Here is a tiny trained network, its code and every weight. The questions are about switching its units off for an input and a class, where a switched-off unit gives its printed mean instead of its output.

import numpy as np


def w(rows, s, z=0):
    codes = np.array(rows[::2]) - 128.0
    scale = np.full(codes.shape[1], s)
    scale[-1] = z or s
    return codes * scale


def f(y):
    return np.maximum(y, 0)


def log_softmax(a):
    a = a - a.max(-1, keepdims=True)
    return a - np.log(np.exp(a).sum(-1, keepdims=True))


def net(x, mask):
    res = np.array(x, float).reshape(1, 6) / 4 @ E
    y = f(res @ A[0][:, :-1].T + A[0][:, -1])
    res = res + np.where(mask, y, B[0][:, -1]) @ B[0][:, :-1]
    return log_softmax(res[-1] @ U[:, :-1].T + U[:, -1])


A, B = {}, {}
E = w([
[124,130,132,127,125,125],'x0',
[2,68,50,148,68,178],'x1',
[67,245,206,110,194,220],'x2',
[134,127,119,133,135,133],'x3',
[89,32,135,59,244,90],'x4',
[139,44,225,254,126,159],'x5',
],0.0092)
A[0] = w([
[138,107,148,140,143,181,143],'n0',
[162,68,186,199,131,151,50],'n1',
[234,91,174,79,108,87,159],'n2',
[143,182,111,212,99,169,50],'n3',
[24,71,104,129,102,144,108],'n4',
[58,112,86,139,99,158,117],'n5',
[103,115,85,153,133,153,112],'n6',
[145,154,126,138,46,167,4],'n7',
[190,168,132,133,156,106,78],'n8',
[147,99,88,125,81,60,105],'n9',
[99,75,149,78,177,113,71],'n10',
[115,113,86,156,105,91,125],'n11',
[151,62,114,144,96,32,155],'n12',
[110,153,54,115,177,81,103],'n13',
[164,172,78,71,135,120,85],'n14',
[96,107,157,198,154,110,117],'n15',
[120,53,198,187,135,151,75],'n16',
[81,175,177,100,172,195,81],'n17',
[90,155,69,77,143,111,75],'n18',
[62,118,71,153,129,134,158],'n19',
[85,123,193,70,162,168,161],'n20',
[200,184,150,160,214,44,142],'n21',
[119,185,96,90,123,85,66],'n22',
[111,130,169,139,140,157,125],'n23',
[80,134,108,146,106,162,152],'n24',
[182,82,78,145,64,99,143],'n25',
[152,158,95,95,90,158,116],'n26',
[90,164,101,81,143,65,103],'n27',
[163,192,135,157,62,126,33],'n28',
[106,145,180,131,136,113,182],'n29',
[201,133,177,87,129,110,98],'n30',
[93,181,140,122,147,203,195],'n31',
[104,175,147,134,163,202,166],'n32',
[80,61,141,102,253,92,43],'n33',
[102,79,82,133,98,140,141],'n34',
[152,91,88,145,143,55,136],'n35',
[121,163,109,129,159,179,128],'n36',
],0.014,0.0026)
B[0] = w([
[112,71,129,109,131,149,170],'n0',
[91,67,168,109,103,187,226],'n1',
[94,193,130,154,177,154,228],'n2',
[172,111,113,133,76,76,204],'n3',
[102,153,141,195,186,124,237],'n4',
[68,165,179,216,183,112,207],'n5',
[114,144,149,153,142,154,170],'n6',
[193,120,118,147,101,40,184],'n7',
[87,140,163,175,143,111,191],'n8',
[129,147,81,64,162,143,206],'n9',
[241,121,101,163,66,34,204],'n10',
[153,182,122,110,141,131,178],'n11',
[120,196,53,59,129,153,244],'n12',
[136,62,156,111,81,200,185],'n13',
[99,80,173,141,104,198,198],'n14',
[112,41,169,57,87,188,196],'n15',
[94,82,181,77,89,205,239],'n16',
[141,181,96,68,165,156,230],'n17',
[86,71,184,119,99,188,189],'n18',
[90,155,178,175,146,122,200],'n19',
[172,160,69,90,137,104,205],'n20',
[55,141,173,181,173,120,246],'n21',
[106,112,160,114,90,152,187],'n22',
[132,108,129,80,151,143,175],'n23',
[107,174,122,191,132,94,187],'n24',
[112,162,47,59,127,145,219],'n25',
[142,86,198,125,60,171,174],'n26',
[81,106,210,97,80,173,188],'n27',
[207,113,112,170,90,48,198],'n28',
[113,132,121,109,165,156,173],'n29',
[78,174,160,212,166,97,202],'n30',
[150,119,54,98,153,122,225],'n31',
[144,137,43,84,169,145,220],'n32',
[254,114,128,198,62,22,252],'n33',
[109,205,120,169,148,126,200],'n34',
[145,148,79,91,152,130,211],'n35',
[163,130,101,75,150,153,178],'n36',
],0.0087,0.014)
U = w([
[138,169,28,38,204,140,190],'0',
[67,176,171,252,232,115,90],'1',
[101,46,193,81,39,192,6],'2',
[245,114,103,185,33,32,206],'3',
],0.013,0.0016)

Each question gives the input, the list of numbers given to net, and the class t.
The units are the neurons (one row each of A and B). Each row of codes is followed by its name. A weight is (code - 128) times the scale printed after its matrix; where a second scale follows, it is the last column's (A, B and U).
mask holds one flag per neuron, in row order. A switched-off neuron (its flag False) gives its mean, the last column of its row in B, instead of its output. The means were averaged over made-up inputs and are rounded, as every weight is.
A unit's drop is (log p(t) with every unit on - log p(t) with that unit switched off) / (log p(t) with every unit on - log p(t) with every unit switched off).
The circuit of an input: a set's keep is (log p(t) with only the set's units on - log p(t) with every unit switched off) / (log p(t) with every unit on - log p(t) with every unit switched off). Starting from the 12 units with the biggest drops (on a tie, the unit counted first), units are removed one at a time, each time the one whose removal leaves the highest keep (on an exact tie, the one counted first), for as long as the keep stays at least 0.8.
circuit, biggest first: the units of the circuit, biggest drop first
k most important neurons: the k neurons with the biggest drops, biggest first
drop when u is switched off: that unit's drop, to one decimal
input [2,-7,-8,-8,-1,8], class 0: circuit, biggest first -> [n12]
input [-6,-8,8,8,7,4], class 0: 3 most important neurons -> [n20, n17, n32]
input [-7,-7,-6,-4,8,-7], class 3: 2 most important neurons -> [n33, n10]
input [7,-7,0,-4,-6,8], class 2: 3 most important neurons -> [n1, n16, n15]
input [5,6,3,-8,-7,-7], class 2: 3 most important neurons -> [n33, n26, n18]
input [-1,-7,-4,7,7,-2], class 1: 2 most important neurons -> [n21, n2]
input [-3,7,-4,8,8,2], class 3: 4 most important neurons -> [n33, n10, n21, n2]
input [0,-7,6,-5,4,-4], class 1: 2 most important neurons -> [n21, n30]
input [-1,8,-6,3,1,-3], class 1: 2 most important neurons -> [n5, n4]
input [5,2,2,3,-3,3], class 2: 2 most important neurons -> [n33, n10]
input [-5,-5,1,6,4,6], class 2: 4 most important neurons -> [n16, n1, n15, n4]
input [6,6,3,5,-7,4], class 3: 2 most important neurons -> [n3, n7]
input [1,6,1,1,1,-6], class 1: 3 most important neurons -> [n5, n4, n16]
input [3,5,-5,-5,8,0], class 3: circuit, biggest first -> [n33]
input [1,-4,-3,-6,7,-1], class 3: drop when n33 is switched off -> 0.3
input [0,8,-7,5,2,3], class 1: drop when n4 is switched off -> 2.2
input [-1,2,3,-4,0,6], class 2: drop when n17 is switched off -> 0.0
input [2,-5,-1,0,7,-3], class 3: drop when n10 is switched off -> 0.2
